Below is a small trained network, with its code and all its weights. Each question gives an input and a class and asks what happens when units are switched off, that is, made to give their printed mean instead of their output.

import numpy as np


def w(rows, s, z=0):
    codes = np.array(rows[::2]) - 128.0
    scale = np.full(codes.shape[1], s)
    scale[-1] = z or s
    return codes * scale


def f(y):
    return np.maximum(y, 0)


def log_softmax(a):
    a = a - a.max(-1, keepdims=True)
    return a - np.log(np.exp(a).sum(-1, keepdims=True))


def net(x, mask):
    res = np.array(x, float).reshape(1, 8) / 4 @ E
    y = f(res @ A[0][:, :-1].T + A[0][:, -1])
    res = res + np.where(mask, y, B[0][:, -1]) @ B[0][:, :-1]
    return log_softmax(res[-1] @ U[:, :-1].T + U[:, -1])


A, B = {}, {}
E = w([
[15,94,184,57,217,169,125],'x0',
[179,130,90,99,114,148,96],'x1',
[187,137,142,91,95,113,100],'x2',
[70,91,96,213,166,100,55],'x3',
[130,91,34,129,144,62,130],'x4',
[137,108,193,116,136,98,85],'x5',
[205,62,195,96,145,69,208],'x6',
[99,199,103,140,220,2,106],'x7',
],0.0086)
A[0] = w([
[146,149,163,38,93,183,166,94],'N1',
[135,94,130,105,111,70,183,150],'N2',
[93,223,150,60,163,34,120,176],'N3',
[96,158,186,131,119,168,175,227],'N4',
[161,134,198,139,210,36,64,183],'N5',
[158,149,80,158,63,23,167,152],'N6',
[138,106,97,111,142,105,197,144],'N7',
[194,138,36,184,106,117,111,163],'N8',
[126,37,110,152,82,90,164,180],'N9',
[150,166,141,188,84,52,117,134],'N10',
[150,187,139,128,48,242,74,167],'N11',
[100,90,185,205,119,171,7,140],'N12',
[27,112,125,192,168,150,113,254],'N13',
[34,184,92,122,180,146,98,240],'N14',
[99,137,78,166,174,161,53,226],'N15',
[166,27,151,1,193,143,151,149],'N16',
[138,142,68,161,128,34,211,222],'N17',
[153,127,186,95,192,82,57,62],'N18',
[142,141,144,127,232,60,180,47],'N19',
[109,124,122,76,211,77,172,193],'N20',
],0.0099,0.0047)
B[0] = w([
[90,66,140,134,166,138,194,214],'N1',
[103,158,131,148,134,154,87,178],'N2',
[166,83,115,110,2,148,83,235],'N3',
[135,105,142,87,109,210,99,204],'N4',
[159,43,104,139,44,99,74,233],'N5',
[169,198,147,173,105,97,140,224],'N6',
[91,182,134,142,113,128,32,172],'N7',
[85,207,140,132,92,135,253,229],'N8',
[118,191,74,155,85,194,75,182],'N9',
[169,177,154,177,181,104,113,197],'N10',
[63,111,84,99,94,204,206,251],'N11',
[119,114,139,149,140,159,76,223],'N12',
[66,95,155,155,99,176,90,246],'N13',
[47,94,117,103,94,170,59,254],'N14',
[32,170,52,151,164,148,49,234],'N15',
[22,92,132,196,121,117,199,239],'N16',
[90,209,172,160,139,136,92,232],'N17',
[207,87,99,177,137,94,142,185],'N18',
[157,58,50,102,135,143,103,191],'N19',
[113,41,118,164,143,146,114,215],'N20',
],0.0079,0.011)
U = w([
[83,130,119,119,134,174,89,251],'0',
[70,161,78,170,140,109,169,89],'1',
[128,93,77,77,97,161,178,174],'2',
[154,150,121,114,211,86,132,26],'3',
[122,96,99,151,132,44,109,80],'4',
[100,112,218,115,218,124,172,100],'5',
[177,217,173,162,136,83,131,136],'6',
[149,135,126,7,180,76,130,21],'7',
],0.011,0.0031)

Each question gives the input, the list of numbers given to net, and the class t.
The units are the neurons (one row each of A and B). Each row of codes is followed by its name. A weight is (code - 128) times the scale printed after its matrix; where a second scale follows, it is the last column's (A, B and U).
mask holds one flag per neuron, in row order. A switched-off neuron (its flag False) gives its mean, the last column of its row in B, instead of its output. The means were averaged over made-up inputs and are rounded, as every weight is.
A unit's drop is (log p(t) with every unit on - log p(t) with that unit switched off) / (log p(t) with every unit on - log p(t) with every unit switched off).
The circuit of an input: a set's keep is (log p(t) with only the set's units on - log p(t) with every unit switched off) / (log p(t) with every unit on - log p(t) with every unit switched off). Starting from the 12 units with the biggest drops (on a tie, the unit counted first), units are removed one at a time, each time the one whose removal leaves the highest keep (on an exact tie, the one counted first), for as long as the keep stays at least 0.8.
circuit, biggest first: the units of the circuit, biggest drop first
k most important neurons: the k neurons with the biggest drops, biggest first
drop when u is switched off: that unit's drop, to one decimal
input [3,8,-1,-4,3,3,-8,-6], class 2: circuit, biggest first => [N11]
input [-4,3,-5,0,-7,1,7,-5], class 2: circuit, biggest first => [N17 N15]
input [-6,0,1,1,0,8,-1,-6], class 1: circuit, biggest first => [N3 N14]
input [7,2,-2,3,-1,5,3,6], class 4: circuit, biggest first => [N18 N5]
input [-8,4,1,-8,-3,2,2,-2], class 1: circuit, biggest first => [N3 N6]
input [-6,-1,2,0,-3,-4,-5,-4], class 2: 3 most important neurons => [N11 N17 N16]
input [0,-2,4,-3,5,-4,-7,-2], class 1: 2 most important neurons => [N3 N4]
input [-8,4,3,-3,8,-4,-6,-2], class 1: 2 most important neurons => [N11 N8]
input [0,2,5,7,2,-3,8,4], class 4: 2 most important neurons => [N5 N19]
input [-2,6,6,2,-6,1,-1,1], class 2: 2 most important neurons => [N11 N17]
input [3,4,-4,-1,-6,0,2,1], class 5: drop when N9 is switched off => 0.2
input [7,8,3,-2,-7,-6,-4,-8], class 2: drop when N11 is switched off => 0.3
input [-8,-4,-8,2,3,3,1,6], class 6: drop when N6 is switched off => 0.1
input [-6,8,1,7,-1,1,8,-3], class 6: drop when N11 is switched off => 0.0
input [-6,-3,8,-1,1,6,0,8], class 6: circuit, biggest first => [N6]
